Read these off the grid that follows. Rows and columns are numbered from 0.
1) Report the entry in row 1 and column 1.
2) Report the entry directly above 218.4.
3) Report the entry in row 2 and column 0.
4) Report the entry in row 0 and column 1.
5) Report the entry in the top-right corner.
6) Report the entry at row 0, column 2.
7) Report the entry in the bottom-left corner.
8) Report the entry just right of 145.2.
[[  97.1  174.2  -79.8 -217.3]
 [-112.2  -74.2  189.8   88.8]
 [ 186.2   55.2 -138.5 -165.7]
 [-123.6  -68.2   83.3  236.2]
 [ 218.1  182.4   50.0   95.7]
 [ 145.2  -57.3  218.4 -188.2]
 [ -88.5  117.5 -241.0  -74.3]]
1) -74.2
2) 50.0
3) 186.2
4) 174.2
5) -217.3
6) -79.8
7) -88.5
8) -57.3

Questions about the grid below.
1) Find the 3rd entry on the diagonal from the top-right corner.
2) Find the top-right entry.
3) Find the entry just right of the smallest entry.
4) Find the largest entry in the last row.
5) Find the entry just left of the smallest entry.
6) Find the entry directly below -20.
7) Find the fifth entry, reading row by row.
8) Find the entry just left of -15.
[[-26  27  27 -28  28 -27  27  26]
 [-26  29  25 -29  28 -27  27  26]
 [ 28 -29 -22  25 -25  26 -28 -27]
 [-25  26  27 -24  24 -28  26  28]
 [-25  27  27 -28  28 -25  26  26]
 [ 26 -25 -25  26 -29  26 -26 -26]
 [ 27 -27 -27  28 -27  27 -25 -27]
 [ 18 -20 -15  26 -26  24 -23 -19]
 [ 26 -26 -26  29 -30  26 -28 -28]
 [ 27 -26 -25  27 -26  26 -28 -29]
 [-26  24  27 -25  28 -27  26  27]
 [-25  25  27 -26  28 -24  29  27]
 [-25  27  26 -28  26 -25  26  28]]
1) 26
2) 26
3) 26
4) 28
5) 29
6) -26
7) 28
8) -20

Read these off the row that follows.
1) Read off the entry just left of the smallest entry.
2) Read off the entry just right of 0.20.
3) Read off the entry just right of -0.13.
4) Read off the entry just left of the largest entry.
[-0.11, -0.07, 0.20, -0.11, -0.11, -0.11, 0.17, -0.13, -0.12, 0.17, 0.18, 0.13, 0.18]
1) 0.17
2) -0.11
3) -0.12
4) -0.07

x = [  8  -9  27 -19 -30   9]
The entry just right of the smallest entry is 9
Find the entry just right of the largest entry.
-19

grid =
[[49 48 48 47 46 45 50]
 [52 46 50 40 45 54 51]
 [49 46 49 49 48 45 48]
 [60 33 54 16 37 81 55]
 [60 38 54 16 35 76 55]
 [33 60 40 76 57 24 40]
 [45 51 47 56 50 38 42]
 [53 41 49 37 41 59 50]
 [47 48 52 42 49 50 47]
 [43 50 43 57 49 37 42]
 [49 48 47 51 50 43 48]
 [63 32 58 14 36 77 56]]
Rows and columns are numbered from 0.
Read off the entry in row 0 and column 1.
A: 48
Read off the entry in the top-left corner.
A: 49
The entry in the bottom-left corner is 63
The minimum is 14
The entry at row 1, column 2 is 50
Read off the entry in the top-right corner.
A: 50
The entry in row 2 and column 0: 49
The entry directly below the largest entry is 76
The top entry of the column that holds the largest entry -> 45
The entry in row 0 and column 2: 48
Read off the bottom-right entry.
A: 56
The entry directly above 36 -> 50
Read off the entry at row 1, column 0.
A: 52
The entry directly above 77 is 43
Read off the bottom entry of the column that holds the largest entry.
A: 77
Read off the entry in row 1 and column 1.
A: 46
The entry directly above the largest entry: 45

Read these off the matrix that follows.
1) Find the 2nd entry on the main diagonal.
2) Find the entry in the bottom-left corner.
3) Find the first entry on the main diagonal.
4) Find the entry just right of 25.
5) Find the smallest entry.
6) Find the entry in the top-right corner.
7) Find the fifth-last entry, reading row by row.
8) Find the entry just left of -22.
-28	28	27	27	-27	25	27	-27	-28	-22	-29	-29	28	27
28	-27	-27	-28	27	-26	-26	28	27	28	26	28	-29	-30
1) -27
2) 28
3) -28
4) 27
5) -30
6) 27
7) 28
8) -28

Read these off the matrix that follows.
1) The entry just left of the smallest entry?
2) The entry just right of the smallest entry?
3) The entry just right of -805?
4) The entry just right of -732?
[[-754  -16  665 -755 -727 -736  826 -772 -774  721  671  460  693  660
  -760 -768]
 [ 692    8 -732  728  705  677 -805  749  720 -770 -721 -529 -774 -821
   752  772]
 [ 698 -110 -708  636  695  729 -804  800  707 -678 -740 -524 -734 -736
   711  699]
 [-774 -778  787 -813 -864 -826  718 -800 -822  782  738  774  809  741
  -848 -820]]
1) -813
2) -826
3) 749
4) 728
